Table B holds the same points as the rows below and some others, measured another way and shuffled. Each row below is followed by which row of B it is.
B:
0: [ 191  284  229    0 -122   25 -265 -214 -120   14  199  -87  173  -92
  283   26  -45   68 -226 -422  277  127 -299   37  -45  236]
1: [-414  327 -858  280  -83   67   91   99 -128 -112 -110 -427 -121  143
 -375 -348 -161 -188  -43  280  -31 -349  332 -231    0    7]
2: [-100  219 -574  198  -97   32   61  290  -97 -206  -29 -589 -246   82
 -251 -236 -246 -182  -26  386   24 -392  239 -135   76  -83]
3: [ -74  259 -211  109 -158 -105  -40  -36   54  -81  143  164  -17 -198
  -27    0   33   56 -121 -237  156  -24  114  -68  -94   93]
4: [-451  357 -618  301 -170  -80  -24  145  -99 -158   26  -88  -90  -36
 -531 -119  -78 -280 -144  -11   54 -620  358 -229   20   87]
5: [ 294  -72  214  -55   52  -98   -2 -107  420    1  194 -192  211  -55
  378  -95   36  169 -549 -237  146  -43 -265  259    8  126]
6: [ 391  171  211 -310  -80   81   81 -106  388 -194  -73  -44   58   74
  282   24 -101   84 -412 -382  141  273 -215  187 -158  471]
7: [-404  232 -156  176  -23  129 -340 -156 -358   86   53   47  131   -6
 -303 -196  -72 -150  201  -40   -3 -180   95 -261  -66    0]
8: [-458  380 -788  258   -7   85  102 -122  -45 -241   -3 -381   40  317
 -218 -424  -28 -226 -307 -112  -84 -395  140 -155   78  222]
9: [-158  244  -22   67  -12  119 -265 -110 -309  157  -15  254   66 -233
 -115  -30   23  -20  346   24   10  318   68 -146 -219   56]
10: [-304  -69 -206  196  -26  -52 -214    6   40  290   -3  -16  138 -147
 -334 -174 -112   52    1  231   61 -370  217 -100 -109 -232]
11: [-395  403 -433  196  -54  145 -145   55 -353 -149  -64 -107  -74   62
 -449 -163 -100 -350  165   66  -74 -257  228 -261  -37  160]
12: [-274   39 -397  175   44   48  -37  155  -89   71   -4 -402    6  -26
 -305 -316 -156 -147  -31  469   -8 -382  224 -162   43 -165]
13: [-280  481 -445  198  -44   35   10 -204 -249  -80  192 -138  155  -68
   62 -225  131 -130 -262 -250  127   28  -29 -166   40  292]
14: [-293  380 -453  183  -20   74  -14  -30 -246 -109   48   14  -39  -85
 -141 -175   67 -144  110   -5  -33   81  170 -189  -63  138]
15: [ 229  118  141 -225 -237  -45   -3 -192  194  150  145  242  106 -366
  329   24  -78  424 -152 -256  415  484  -33  -71 -212   49]
16: [ 702 -175  711 -226   43  -87  -85   98  449  -18  214 -401  178 -127
  498   91  -90  104 -633 -130  256  -91 -462  406   65  166]
17: [-140 -131   66  100   76  -24 -248  -66  224   31    7  254   69   13
 -180  -91   -3   58  106  -82 -161 -197   92   73 -162 -117]
18: [ 214 -156  568 -188  -20   11 -315  -25  246  189  -29  223  161 -172
  -52  118 -145  107  -33  -81  110  -23  -83  115 -209   24]
19: [ 109  303   20  -78 -101   30  -21 -123   -2  -87  117   72   66 -155
  199  -12   32   37 -181 -300  183  270  -92  -27  -87  283]
20: [-215  -74  128   -8  -13   33 -286 -338   92  -39  246  446  120   32
   32 -211   -5  251  189 -396  -35   25   44 -151 -115 -195]
21: [ 585  189  826 -434 -101  159 -234   98   58 -203  -41   -1   11  -84
  111  301 -221 -184 -172 -311  206  163 -324  143 -120  511]
22: [  98  -80  235  133  141   25 -329   72   42   95  -24  -93   68  -22
  -64  -14  -36  -79   78  124 -135 -150 -104  209 -106  -51]
23: [-289  360 -364  115  -61   97  -89  -59 -193   16 -105  233   -8 -125
 -256  -64   26 -104  203  -21  -37  181  211 -172 -220  181]
24: [-427  234 -434  190  -50  -50  -34 -232  144   64   23    9  260   61
 -221 -222   41  -66 -448 -306   64 -379   91  -63  -54  239]
25: [  64  268 -386  294 -137 -123  -53   58 -155 -108  286 -255 -146 -195
  238 -108    5  153   17   14  176   56   40  -46   39 -178]
26: [  95  122 -184   62 -117   82 -193   61   77  -28 -246  -26 -191   94
 -113    7 -226  116  303   77  -67  136  121   81 -282  -42]
27: [-626  355 -295  122  128  257 -211 -296 -357  -15  -70  187  241  161
 -410 -301   78 -367  119 -184 -203  -86  100 -281 -100  337]
28: [-198   28  155  185   77   48 -424 -210 -243  -42  334   10  137   49
   10 -219    3  -33  145 -224  -50 -243 -107 -116   68 -170]
29: [-265 -121   29   86   26   10 -297  -58  112  124  -10  269   90  -32
 -343 -117  -85   26  174   18 -102 -274  184  -70 -164 -176]
30: [ -70  233  176  -28   -6  105 -250 -195  -94 -113   89  213  116    7
  -30  -25   18 -105   11 -383   -5   49  -96  -51 -100  262]
31: [-237  346 -420  301  -82   39 -156  338 -340  121 -185 -510  -36 -110
 -569  -37 -194 -445  -83  471   85 -539  206 -105   -6  134]
32: [ -72  -24 -156  109  -43 -102  -99  -99  297  282  -67  190  143 -190
  -32  -48   11  263  -79   -8   69   69  101  109 -259  -69]
33: [-175  199 -393  235  -45 -101    5 -108   79    1  183 -127  107  -81
   58 -198   76   60 -306 -149  107 -160   35  -13    6   48]
34: [-385  321 -525  268 -117  -68  -35  -70 -159   22  145   51   40 -192
 -184 -165   57  -31  -58  -70  119 -156  230 -223  -35   10]
35: [ 128 -144  256  -57 -105  -90 -185  165  163  224   70  -66   65 -323
 -130   29 -212  110 -118  224  258 -258   82  -11  -78 -180]
36: [-308  140  -61   68   49  108 -237 -187  -30   58  -74  287  163   31
 -260 -114   20  -99  107 -173 -129  -36   75  -68 -192  161]
37: [-295  253 -287   90   55  155  -87 -240   -7 -144  -40  -72  142  281
 -131 -281   -6 -164 -154 -272 -127 -142  -19  -66  -56  291]
38: [-132  321 -109 -115  -59   82   57  -88  -54 -139   76  416  -10 -259
  -40  -39  105  -28   95 -190   47  371  161 -210 -173  259]
39: [-148   -4  242 -203  130  353 -299  117 -117  -28 -365    2    2  204
 -582 -113 -302 -390  371  309 -271 -161  142 -129 -192  163]
40: [ 177  -17 -172  168  -75 -168    6  183  118   17  246 -354  -81 -258
  190 -120  -70  183 -167  258  207 -143   53   42   55 -284]
41: [ 232  267  178 -353  -39  126  168    9  143 -178  -31  216    2 -235
  136   55   19  -51 -149 -149  120  494  -23  -35 -175  463]
42: [-105   51  -80  126   15  -20 -156  -81  -41  114  141  142   61 -227
   30 -117   54  133  140   32   27  126   71  -57 -113 -142]
43: [-159  180  -20  162  -74   -7 -286 -174 -173 -117  288  138   28  -41
   14 -121   -2   45  113 -328   54 -102   -2 -141  -11  -78]
44: [-111 -211  725 -267  353  326 -453 -450   31   94   19  382  423  219
   36 -240   48  -59  178 -306 -303  206 -298   33 -164  168]
45: [ 194 -293  145   16  157   54 -209 -147  321  114   16 -203  116  168
  280 -255 -108  310   33   86 -121   90 -170  230 -113 -254]
46: [ 144   38  165  -14  107   36  -81  269   45  118 -125  -55   23 -284
 -163   82   -9 -200   -5  359  -34   28   31  127 -145  141]
47: [  86 -161   94  -44  -55 -103  -58  101  326  115   56  114   16 -260
  -52  -21  -98  195  -71  129  114  -93  136   35 -135 -174]
48: [ 302  -32  260  -39    7  -58 -103  186  246 -110   70 -110  -41 -103
   62   69  -73  -24 -176    6   35 -153  -78  193  -37   57]
49: [-418  322 -176  223   40  106 -272 -242 -330 -211  271 -120  171  201
 -168 -288   42 -315 -132 -377  -53 -434  -68 -213  148  190]
50: [-161  171 -229 -161  -79   91  155  179  -94   89  -52  116  -56 -431
 -276 -117  -99  -53  137  441  159  220  375 -340 -153   17]
51: [ 179   15  636  -70   49   91 -451  -78 -134 -204  280   41   71   59
   87    6  -76 -127   72 -344   -7 -183 -269   21   51   48]
52: [ -96  315 -455  166 -114  112  -59  323 -285  -71 -148 -653 -178   42
 -372 -152 -316 -309   17  479   88 -374  188 -167   37   28]
53: [ 386 -201  520 -370 -103  -25  -67  162  440  256 -133   85  104 -342
  -39  152 -251  175 -214  196  282   70   15  109 -240   44]
54: [ -23  168  243  -32   -9  140 -348 -105 -165  -57    9  262   28  -25
 -104   21  -50  -73  285 -211  -51  128  -39  -57 -174  118]
55: [ 230   30  317 -201  149   48   43   46  311   46  -92   68  191 -191
   69   58   93 -127 -344  -10  -10  178 -140  231 -155  424]
56: [-376  426 -661  415  -71  -19  -53  316 -365   18  -63 -613  -29  -74
 -543 -144 -112 -504 -229  417   76 -695  236 -158  115  140]
57: [  93   41 -174  -68  -69   99   10  260   63  -49 -158 -337 -172  -17
 -183 -122 -306  -35   82  435   47  -78  184  -67  -94  -68]
58: [ 252    5  215  -70  -12   10 -156  -70  259  135  -63  -38  142  -68
  161   22  -74  152 -191 -108   95  135 -169  217 -186  134]
59: [-405  144   34  -21  -40  164 -363 -393  -63   23  -33  486  201  142
 -273 -157  -49    6  201 -459  -88  -12   70 -196 -229  145]
60: [-270   61  -61   84  241   90  -71  -29   91  -60  -55  138  153   45
 -255 -160  155 -289  -68  -11 -295 -169   51   56  -80  239]
61: [ 128  -20  295    4   26   28 -320  -10  175  104 -136  105  100  -12
  -98   91  -85  -11    4  -92  -56  -59  -92  219 -217  121]
62: [ -14  279 -417   48  -61   19  119 -180  214   -9  -63 -213  118   79
  165 -191   -5  107 -396 -191  107  141  -58   84 -118  288]
63: [  25  181 -385  117 -269 -255  137  -12  377   16  123  109  -23 -279
   89   14    8  305 -390 -239  309  -44  167   37 -132   23]
64: [ -77   81 -105  -43    3  130 -106    6  105 -103 -181  271 -118   45
 -208  -64  -90   14  337   24 -188  178  196  -36 -264   32]
65: [ -38   67   39  -75  -13   48  -64   48   -3   34   34  173    7 -257
  -98  -56  -31   18  131  120   47  140  139 -120 -137   -3]
66: [-340  241 -362  114   68  132  -57 -249   -7 -135   10  -71  148  251
  -96 -330   24 -124 -155 -248 -123 -128   10  -86  -36  230]
67: [-153  123  105  -39   86  175 -238 -168  -27 -169  -20  291   52  137
 -146 -113   -3 -118  210 -263 -205   54    6  -51 -157  173]
68: [ 442  -69  460 -223   32  -26  -40 -115  486   46   56 -130  264  -32
  384   19  -30  151 -596 -297  177   70 -358  330  -85  309]
69: [ 448  -36  695 -358   76  145 -148  338  191   18 -265  -58   19 -176
 -194  248 -204 -295  -94  254   14    2 -109  205 -181  365]
70: [ -39   95   -3   63  133    8  -49  -11  176 -118   39  -23  118   20
  -54  -88   98 -187 -272 -131 -121 -187  -61  139  -29  257]
71: [ -36   10  -71  129   84  -42  -88   58  162  -28   27   44   13  -80
  -73  -68   62  -34  -28   35 -111 -106   61  113  -95   13]

[-276  -95   53 -148 -318 -252  143  206  660  -34  273  120  326 -223
  -63 -446 -424  258  113  139 -191 -154  257  132  226  435 -234  182
 -251 -427] => 17
[  19  314  -39   27   14  186 -165  271   90   15  123   49   68  141
   59 -328  111 -189   67  105    0   26  206  100  -29 -238  -89   82
   23  223] => 0
[ -36  249  139  -86  124   83  -30  303  -61 -112   32 -138 -256  -77
   34  -40  125  242  245   66  -72 -190  -79  181  -68 -264  488  -43
  319  317] => 22
[  -1   28 -154  -78 -259  179  -41   98   83   -4    0   42   11  175
   82 -380   26   59   87  -81 -147  -29  119   85  265  148  177   99
   49    3] => 41
[   4  -75   34  247  103 -122  283 -180 -479 -279 -440 -367 -185   28
  -82  209 -253  387   84 -207 -162 -221 -156  -40 -118   -6  555  -43
  256   91] => 55
[ -76    9   13 -144   38  372 -194  119  119  106  118   34  -65  162
   44    1  492  141  310 -107   14 -100 -249  248  -73 -174  291   18
  209  446] => 57
[   4  106  -73  148   95  -14  -21  -13 -144  -75 -123 -250  -43   12
  -57   65   -7  164   41  -18   23 -168 -261  154 -268 -185  318   20
   98  205] => 48
[  44  429    3  115  -14   92 -128  495   52  -49  -50  -58 -160  -87
   -9 -244   -8  -38  222  305 -150 -200  268  135  -73 -417  116   52
  169   70] => 16
[  19  348   59   87 -100  265  -93  282  -28 -102  -80  -12 -112   79
  -32 -168  306  -79  246   82 -120  -70   32   16  -39 -232  149  -70
  239  188] => 40
[   4 -262  -16  355    4  179   52 -259 -393  -90 -518 -316  -44  254
 -183  280  139  205   63 -204  -67 -107 -320   -2 -202   52  170   22
  167  244] => 62
[  20   86  155  195  362 -142  291 -211 -378 -405 -100 -210 -121   32
  124  353   79  363  313 -492 -218 -223 -198  -17 -211 -235  807 -266
  323  212] => 46
[ -65  168 -301 -172 -259  -12  -45  113  379   78  224  105  165  -51
   49 -446 -207   47   83   63  -44 -145   67  201   69   12  145  170
 -139 -185] => 31
[ -76   11   81  286 -181 -424  -33  405  614 -131  244  -39  391 -161
   35 -498 -425   63  -66  227 -310  -94  547  159  191  295 -535  139
 -386 -509] => 51
[ -94  198 -273 -334 -121  -19   -2  274  424  109  338  215   53 -113
  179 -486 -343  144  247   74 -125 -238  345  277  175 -161  313  239
  -49 -148] => 69
[ -76 -418  443  622  139  -52  216   16 -340 -300 -654 -418 -110   63
 -244  470   22  440  269 -125 -387 -230   44  -78 -106  141  -32  -72
  261   75] => 45
[-279 -271  211  -34  538 -111  214 -359   71  -76  286   38  406  142
   34  270  -76  226  136 -431  116   -2  -95  100 -331  -41  -22   60
 -100  412] => 59
[  64 -139  128  429  344  -41  195 -377 -442 -355 -234 -252   63  272
   77  407  233  210  170 -593 -195  -65 -224  -67 -228  -72  434 -235
  183  263] => 14
[ -46 -373   93  429  165  -66  156 -210 -267 -142 -411 -295   76  174
 -116  283 -131  288   76 -229 -171 -146  -22   17 -159   77   27   71
   40  101] => 66
[ -74 -160 -169  -86   10  317 -161 -114   42  178    3  -39   43  218
  -19   41  285  154  151 -146  102 -100 -344  258 -148  -86  238  135
   67  384] => 26
[ -77  112  138  154  -90  -50   -8  438  203  -62  -36  -18   92  -12
  -54 -394 -300  -26   49  290 -207  -47  579   36  161   35 -398  184
  -59 -110] => 28
[-103  128  121  -63 -251  115   72  272  123 -105  -30   45  -17   34
  -45 -372  -33   59  144   93 -186  -17  249  -37  257  182  -24   51
  117  -29] => 42
[ -32  -46  182  453  453 -165  249 -221 -317 -307 -233 -232   87   56
  -33  462  -43  222  264 -356 -177 -217  -41  -28 -415 -310  277 -130
  142  178] => 68
[-124  -31   63  185 -271 -237   10  190  519 -111  190   19  434  -30
  -40 -457 -244   -7  -74   91 -196   13  312   42  176  417 -523  100
 -343 -376] => 43
[  -3    9  301  529  409 -166  230 -147 -336 -406 -265 -290   30   39
  -51  483  107  230  272 -331 -233 -190 -116  -71 -396 -247  278 -247
  210  179] => 5
[  68 -174 -142  313   15  261 -185 -150 -306   60 -407 -355  -82  255
 -154  238  304  141    7  -78   62 -121 -485  178 -300 -113  205   67
  135  384] => 2
[-132 -256  -69  109 -367  -29  -20   43  587    3  129  114  369   46
    5 -279   45  157  206 -125 -296 -128  111  141  213  412 -217   74
 -235 -384] => 1
[ -77  -59   77  109   46   93   32  -56 -220  -79 -242 -271  -83   71
 -162  131   61  233   42  -24   39 -102 -313   76 -193   -2  209   29
  177  309] => 58
[ -55   33  125  -80   53   18   82  119 -278 -150 -180 -325 -351  -63
  -52   47  -32  447   88   10  -26 -196 -290  145  -15   -4  640   -4
  357  326] => 60
[-182 -416  122   11  425  -76  134 -186    5  -18   73  -95  113   86
   73  303  -91  473  249 -354  -62 -212  -64  245 -168  -59  297  110
   51  321] => 39
[-342  -49    4 -300 -290  -99  138   49  619   50  336  206  385 -137
 -116 -415 -309  149   90   83   -1  -59   66   96  107  387 -240  192
 -241 -233] => 53
[ -97   81   13 -191  -12  190 -131  345  387   88  300  198   43   47
  147 -294  136   91  341    7 -151 -132  275  246  145 -144   98  117
   59  126] => 37
[ -83  -13 -235 -149 -282   53 -121  166  459  135  239  147  229   69
   82 -514 -139   30   49   51  -92  -61  218  217  222  166  -90  231
 -199 -152] => 11
[-102 -115 -360   91  154 -106  104 -548  -68   61  -18 -125  393  141
 -102  101 -308   47 -147 -243  257  -74 -391  124 -477  -86   91  188
 -257  131] => 4
[-254 -221  136  113  182  -89  340 -351 -215 -122 -256 -187  190   41
 -270  246 -335  246   17 -146   99  -76 -195  -76 -328  102  -27  113
   16  192] => 10
[  56  -11 -186  389  306 -181  205 -427 -313 -214 -202 -219  174  124
   28  313 -160  136   99 -418  -75 -201 -198   18 -429 -277  417  -57
   -6   54] => 56
